Below is a small trained network, with its code and all its weights. Each question gives an input and a class and asks what happens when units are switched off, that is, made to give their printed mean instead of their output.

import numpy as np


def w(rows, s, z=0):
    codes = np.array(rows[::2]) - 128.0
    scale = np.full(codes.shape[1], s)
    scale[-1] = z or s
    return codes * scale


def norm(h):
    return h / np.sqrt((h * h).mean(-1, keepdims=True) + 1e-5)


def f(y):
    return np.maximum(y, 0)


def log_softmax(a):
    a = a - a.max(-1, keepdims=True)
    return a - np.log(np.exp(a).sum(-1, keepdims=True))


def net(x, mask):
    res = np.array(x, float).reshape(1, 7) / 4 @ E
    u = 0
    for l in range(4):
        y = f(norm(res) @ A[l][:, :-1].T + A[l][:, -1])
        res = res + np.where(mask[u : u + 3], y, B[l][:, -1]) @ B[l][:, :-1]
        u += 3
    return log_softmax(norm(res)[-1] @ U[:, :-1].T + U[:, -1])


A, B = {}, {}
E = w([
[98,142,150,137,143,101,138,146,95],'x0',
[113,124,132,127,122,143,126,148,123],'x1',
[178,143,158,221,23,127,101,98,59],'x2',
[96,160,2,135,88,247,170,56,69],'x3',
[134,141,124,132,139,108,136,125,116],'x4',
[128,117,119,130,128,119,124,117,126],'x5',
[72,220,82,128,116,84,3,191,174],'x6',
],0.0078)
A[0] = w([
[136,196,161,154,104,62,121,164,118,25],'L0N1',
[163,144,123,28,194,126,68,153,148,3],'L0N2',
[195,2,252,124,114,50,184,162,154,208],'L0N3',
],0.007,0.0039)
B[0] = w([
[157,149,82,101,82,115,101,136,137,162],'L0N1',
[10,120,180,125,108,20,130,156,99,157],'L0N2',
[85,209,57,167,148,140,63,108,113,254],'L0N3',
],0.011,0.0096)
A[1] = w([
[83,130,83,156,220,113,117,127,74,157],'L1N1',
[143,61,88,46,173,154,246,109,2,2],'L1N2',
[115,126,172,196,194,129,130,71,85,140],'L1N3',
],0.0064,0.0045)
B[1] = w([
[118,119,155,136,124,195,161,77,248,254],'L1N1',
[151,43,139,186,135,91,43,185,62,174],'L1N2',
[227,92,75,137,44,156,254,141,171,185],'L1N3',
],0.0089,0.006)
A[2] = w([
[84,231,48,79,220,158,206,163,255,133],'L2N1',
[86,187,118,175,58,126,138,190,140,211],'L2N2',
[72,26,81,69,246,149,243,104,124,5],'L2N3',
],0.0069,0.0021)
B[2] = w([
[56,63,117,67,118,196,153,96,214,254],'L2N1',
[126,159,133,146,86,107,123,58,111,221],'L2N2',
[249,168,75,116,204,104,48,231,24,171],'L2N3',
],0.012,0.0093)
A[3] = w([
[72,148,193,76,161,46,47,115,199,192],'L3N1',
[173,109,147,122,102,119,2,182,124,228],'L3N2',
[167,77,140,127,198,218,103,197,197,7],'L3N3',
],0.0082,0.0013)
B[3] = w([
[218,80,214,113,135,138,197,217,77,254],'L3N1',
[123,167,69,138,254,51,97,95,143,196],'L3N2',
[63,181,42,103,172,76,55,96,89,192],'L3N3',
],0.0096,0.0074)
U = w([
[75,72,95,22,208,183,115,110,206,114],'0',
[196,186,90,149,218,65,38,181,63,253],'1',
[134,212,105,211,44,130,117,38,165,87],'2',
[242,57,174,167,54,197,187,76,38,77],'3',
[86,102,254,62,177,30,160,230,171,22],'4',
],0.01,0.0044)

Each question gives the input, the list of numbers given to net, and the class t.
The units are the neurons (one row each of A and B). Each row of codes is followed by its name. A weight is (code - 128) times the scale printed after its matrix; where a second scale follows, it is the last column's (A, B and U).
mask holds one flag per neuron, layer by layer. A switched-off neuron (its flag False) gives its mean, the last column of its row in B, instead of its output. The means were averaged over made-up inputs and are rounded, as every weight is.
A unit's drop is (log p(t) with every unit on - log p(t) with that unit switched off) / (log p(t) with every unit on - log p(t) with every unit switched off).
The circuit of an input: a set's keep is (log p(t) with only the set's units on - log p(t) with every unit switched off) / (log p(t) with every unit on - log p(t) with every unit switched off). Starting from all 12 units, units are removed one at a time, each time the one whose removal leaves the highest keep (on an exact tie, the one counted first), for as long as the keep stays at least 0.8.
units of the circuit, in order: the units of the circuit, biggest drop first
most important unit: the unit with the biggest drop
k most important neurons: the k neurons with the biggest drops, biggest first
k most important neurons of layer l: the k neurons of layer l with the biggest drops, biggest first
input [5,7,0,1,4,-4,-8], class 1: most important unit => L2N3
input [5,-2,-6,-8,-2,-3,-4], class 0: units of the circuit, in order => L0N3, L2N1
input [6,-7,1,2,-3,-4,6], class 2: 4 most important neurons => L2N2, L0N1, L1N1, L2N3
input [4,8,0,-1,-4,-7,3], class 4: 3 most important neurons => L2N3, L0N3, L1N2
input [-5,2,-7,0,-6,0,8], class 4: units of the circuit, in order => L0N2, L3N1
input [0,-2,-7,2,-5,-4,0], class 1: 3 most important neurons => L2N3, L0N3, L3N3
input [6,-2,-4,0,-1,2,7], class 4: units of the circuit, in order => L3N1, L0N3
input [6,-3,-5,-7,-3,1,-7], class 0: 2 most important neurons => L0N3, L2N1
input [-1,-3,-7,-2,-5,0,3], class 4: 3 most important neurons => L0N2, L3N1, L0N3
input [-5,-8,-6,0,-6,-3,7], class 4: 2 most important neurons of layer 0 => L0N2, L0N3
input [1,8,0,-1,6,2,-8], class 0: units of the circuit, in order => L0N3, L1N1, L2N1
input [-2,0,0,5,0,-3,-8], class 1: units of the circuit, in order => L2N3, L2N1
input [-8,-7,1,-7,-7,-3,-1], class 2: units of the circuit, in order => L0N3, L2N3
input [6,-5,7,-5,-1,-7,-2], class 2: units of the circuit, in order => L2N3
input [4,-8,-1,-6,2,7,5], class 4: 2 most important neurons => L3N1, L2N3
input [4,2,2,-2,7,-8,-8], class 2: 2 most important neurons => L0N3, L3N1
input [8,6,-5,8,1,-5,-3], class 1: 2 most important neurons => L0N3, L1N2
input [-7,8,-5,0,-2,-3,3], class 4: 2 most important neurons => L0N2, L0N3
input [-7,-5,3,1,-4,6,-1], class 3: 3 most important neurons => L2N3, L0N3, L2N1
input [0,6,-4,-6,-5,-6,7], class 4: most important unit => L3N1
input [-8,3,2,1,-3,-3,-1], class 3: 3 most important neurons => L2N3, L1N2, L2N1
input [-5,0,-7,2,2,3,0], class 1: 2 most important neurons of layer 0 => L0N3, L0N1
